Here is a tiny trained network, its code and every weight. The questions are about switching its units off for an input and a class, where a switched-off unit gives its printed mean instead of its output.

import numpy as np


def w(rows, s, z=0):
    codes = np.array(rows[::2]) - 128.0
    scale = np.full(codes.shape[1], s)
    scale[-1] = z or s
    return codes * scale


def norm(h):
    return h / np.sqrt((h * h).mean(-1, keepdims=True) + 1e-5)


def f(y):
    return np.maximum(y, 0)


def log_softmax(a):
    a = a - a.max(-1, keepdims=True)
    return a - np.log(np.exp(a).sum(-1, keepdims=True))


def net(x, mask):
    res = np.array(x, float).reshape(1, 6) / 4 @ E
    u = 0
    for l in range(2):
        y = f(norm(res) @ A[l][:, :-1].T + A[l][:, -1])
        res = res + np.where(mask[u : u + 16], y, B[l][:, -1]) @ B[l][:, :-1]
        u += 16
    return log_softmax(norm(res)[-1] @ U[:, :-1].T + U[:, -1])


A, B = {}, {}
E = w([
[100,139,143,159,108,77,103,116,146,132,45,127],'x0',
[218,130,127,146,126,152,171,56,2,146,163,125],'x1',
[63,126,122,42,138,86,98,95,74,122,142,131],'x2',
[118,116,142,86,137,210,189,116,150,128,146,120],'x3',
[170,113,114,37,117,73,65,100,166,124,109,139],'x4',
[126,132,136,117,157,196,152,164,76,136,89,138],'x5',
],0.0027)
A[0] = w([
[161,126,104,138,129,150,123,165,126,128,209,136,49],'L0N1',
[163,132,129,222,131,169,155,139,56,135,129,127,61],'L0N2',
[119,113,138,133,120,112,111,153,236,126,117,126,38],'L0N3',
[162,132,126,166,119,39,102,96,144,133,64,121,58],'L0N4',
[136,130,132,218,119,156,145,136,167,139,138,121,38],'L0N5',
[169,114,125,99,121,204,170,84,124,141,122,134,51],'L0N6',
[104,139,123,232,118,132,146,153,167,127,134,121,40],'L0N7',
[55,139,134,90,124,87,136,119,95,125,143,131,61],'L0N8',
[110,134,127,213,123,150,165,124,181,133,140,113,52],'L0N9',
[102,133,135,134,151,138,119,143,136,132,102,129,25],'L0N10',
[71,137,129,165,135,169,143,153,158,134,47,130,34],'L0N11',
[97,128,132,127,131,131,99,179,187,127,74,133,91],'L0N12',
[164,124,115,160,122,145,128,136,121,143,132,127,81],'L0N13',
[171,111,131,187,111,154,151,127,45,114,121,127,13],'L0N14',
[157,127,127,131,119,99,86,168,254,134,76,125,5],'L0N15',
[159,136,139,83,108,183,167,99,148,121,127,124,56],'L0N16',
],0.007,0.0026)
B[0] = w([
[97,145,254,107,145,68,123,168,133,119,102,69,172],'L0N1',
[143,245,129,153,180,215,95,139,107,139,142,194,241],'L0N2',
[117,238,79,95,179,122,60,150,102,136,118,155,228],'L0N3',
[143,117,158,149,98,77,133,13,140,140,81,130,219],'L0N4',
[114,56,125,217,156,177,123,145,106,91,194,156,201],'L0N5',
[166,110,104,48,190,78,225,103,164,136,116,105,208],'L0N6',
[137,24,164,91,188,126,183,101,134,120,210,154,208],'L0N7',
[153,82,105,149,132,163,53,149,182,144,209,99,184],'L0N8',
[83,63,189,151,139,150,105,106,153,67,158,203,204],'L0N9',
[152,104,136,131,110,146,130,130,140,116,75,83,145],'L0N10',
[138,86,154,93,52,166,186,156,173,111,79,61,207],'L0N11',
[78,206,88,67,76,133,146,176,125,92,84,132,228],'L0N12',
[74,128,76,109,97,194,125,124,62,137,138,110,165],'L0N13',
[115,222,112,172,155,166,83,159,166,190,73,95,213],'L0N14',
[33,241,51,90,219,48,94,138,126,114,147,193,255],'L0N15',
[151,91,84,96,164,85,213,98,152,148,161,58,182],'L0N16',
],0.0077,0.0054)
A[1] = w([
[131,77,140,114,120,124,72,141,94,131,154,110,77],'L1N1',
[197,190,101,176,129,157,127,169,37,163,81,147,24],'L1N2',
[144,55,93,147,68,138,58,161,92,167,208,130,37],'L1N3',
[117,120,236,132,100,55,117,178,69,150,126,91,32],'L1N4',
[162,116,120,143,87,122,120,123,96,139,110,125,51],'L1N5',
[155,126,110,155,90,87,102,99,80,118,71,104,71],'L1N6',
[170,102,153,177,63,57,102,93,92,149,88,153,54],'L1N7',
[128,145,124,108,158,142,147,174,151,132,149,142,115],'L1N8',
[133,87,111,96,2,151,169,200,109,103,48,112,14],'L1N9',
[155,104,89,177,128,119,94,160,103,106,138,114,86],'L1N10',
[157,163,115,163,116,173,124,147,64,185,78,110,20],'L1N11',
[138,108,135,186,84,78,123,66,99,151,125,145,32],'L1N12',
[121,119,128,127,77,134,139,163,136,121,116,118,79],'L1N13',
[138,21,158,195,143,156,155,123,94,74,169,223,4],'L1N14',
[167,165,132,169,139,148,140,148,99,151,134,137,66],'L1N15',
[157,99,156,140,101,96,89,69,119,155,99,160,80],'L1N16',
],0.0072,0.0013)
B[1] = w([
[90,119,133,160,117,117,99,182,145,172,141,77,159],'L1N1',
[190,212,143,141,103,229,108,121,122,214,64,82,216],'L1N2',
[159,51,52,138,130,160,20,147,163,194,192,121,175],'L1N3',
[102,157,255,99,76,74,109,178,19,142,142,89,139],'L1N4',
[44,108,140,119,153,78,136,56,144,168,129,158,137],'L1N5',
[184,136,129,168,106,108,154,108,160,32,175,194,165],'L1N6',
[168,114,160,183,71,82,152,53,182,50,79,118,176],'L1N7',
[161,89,118,217,38,57,100,71,18,164,54,183,255],'L1N8',
[113,63,136,80,5,247,168,193,181,106,34,67,164],'L1N9',
[125,102,94,77,106,144,127,64,140,145,162,120,139],'L1N10',
[176,215,121,176,175,177,152,128,89,163,139,135,196],'L1N11',
[233,90,136,177,55,115,95,140,181,62,122,127,175],'L1N12',
[140,81,125,97,93,180,132,102,107,138,68,133,143],'L1N13',
[87,26,190,203,180,129,203,158,51,53,190,203,228],'L1N14',
[149,182,128,103,124,188,108,139,152,146,91,140,199],'L1N15',
[158,120,123,230,55,125,110,111,135,132,123,110,181],'L1N16',
],0.0071,0.004)
U = w([
[198,253,144,175,169,234,142,121,96,204,86,128,176],'0',
[119,137,229,109,102,68,105,170,74,145,157,77,4],'1',
[145,56,79,126,99,133,25,153,164,187,200,85,117],'2',
[79,41,205,197,185,180,196,151,94,61,188,211,154],'3',
[194,78,102,43,177,67,238,87,130,171,146,63,127],'4',
[84,72,123,67,33,199,164,189,172,91,52,97,103],'5',
[206,125,147,212,43,55,108,44,185,64,107,140,126],'6',
[34,247,54,70,153,37,72,144,145,85,98,204,171],'7',
],0.0072,0.0027)

Each question gives the input, the list of numbers given to net, and the class t.
The units are the neurons (one row each of A and B). Each row of codes is followed by its name. A weight is (code - 128) times the scale printed after its matrix; where a second scale follows, it is the last column's (A, B and U).
mask holds one flag per neuron, layer by layer. A switched-off neuron (its flag False) gives its mean, the last column of its row in B, instead of its output. The means were averaged over made-up inputs and are rounded, as every weight is.
A unit's drop is (log p(t) with every unit on - log p(t) with that unit switched off) / (log p(t) with every unit on - log p(t) with every unit switched off).
The circuit of an input: a set's keep is (log p(t) with only the set's units on - log p(t) with every unit switched off) / (log p(t) with every unit on - log p(t) with every unit switched off). Starting from the 12 units with the biggest drops (on a tie, the unit counted first), units are removed one at a time, each time the one whose removal leaves the highest keep (on an exact tie, the one counted first), for as long as the keep stays at least 0.8.
units of the circuit, in order: the units of the circuit, biggest drop first
k most important neurons: the k neurons with the biggest drops, biggest first
top k neurons in layer l: the k neurons of layer l with the biggest drops, biggest first
drop of u: that unit's drop, to one decimal
input [2,6,-1,6,4,5], class 4: units of the circuit, in order : L0N6
input [8,4,-4,7,3,-2], class 4: units of the circuit, in order : L0N6, L0N16
input [-3,1,-4,-5,2,-2], class 6: 2 most important neurons : L0N4, L0N12
input [7,6,-1,3,2,-3], class 6: top 2 neurons in layer 0 : L0N4, L0N3
input [0,7,-1,3,4,-4], class 4: 3 most important neurons : L0N6, L0N16, L0N3
input [8,-5,1,-6,-8,2], class 5: 2 most important neurons : L0N11, L0N12
input [-4,8,8,-3,3,-2], class 2: 2 most important neurons : L0N2, L0N4
input [-2,4,5,2,5,-3], class 2: top 3 neurons in layer 0 : L0N8, L0N15, L0N12
input [-6,1,4,-7,1,4], class 2: units of the circuit, in order : L0N8, L0N2, L0N15
input [-6,-6,-7,-4,0,4], class 7: 2 most important neurons : L0N15, L0N3
input [4,-7,6,5,0,5], class 5: 2 most important neurons : L0N11, L1N9
input [6,-4,8,8,-2,-4], class 5: 4 most important neurons : L0N15, L0N2, L0N12, L0N11
input [-3,2,-6,5,-6,4], class 3: 2 most important neurons : L0N9, L0N5
input [2,0,8,-5,-4,-2], class 2: 2 most important neurons : L0N8, L1N3
input [0,7,6,8,0,2], class 4: units of the circuit, in order : L0N6
input [-2,-6,7,-8,-8,0], class 2: 2 most important neurons : L0N8, L1N3
input [-3,-8,2,4,-5,0], class 5: top 2 neurons in layer 0 : L0N11, L0N2
input [3,-8,3,0,-4,3], class 5: 2 most important neurons : L0N11, L1N9
input [-3,-1,4,-5,2,-4], class 6: drop of L0N7 : 0.1
input [-8,-3,-7,8,-8,-8], class 3: drop of L1N9 : 0.0
input [6,6,-5,0,3,-6], class 6: units of the circuit, in order : L0N4
input [-4,-3,7,-1,3,-8], class 2: drop of L0N15 : 0.1
input [0,6,6,2,6,8], class 4: drop of L0N2 : 0.1
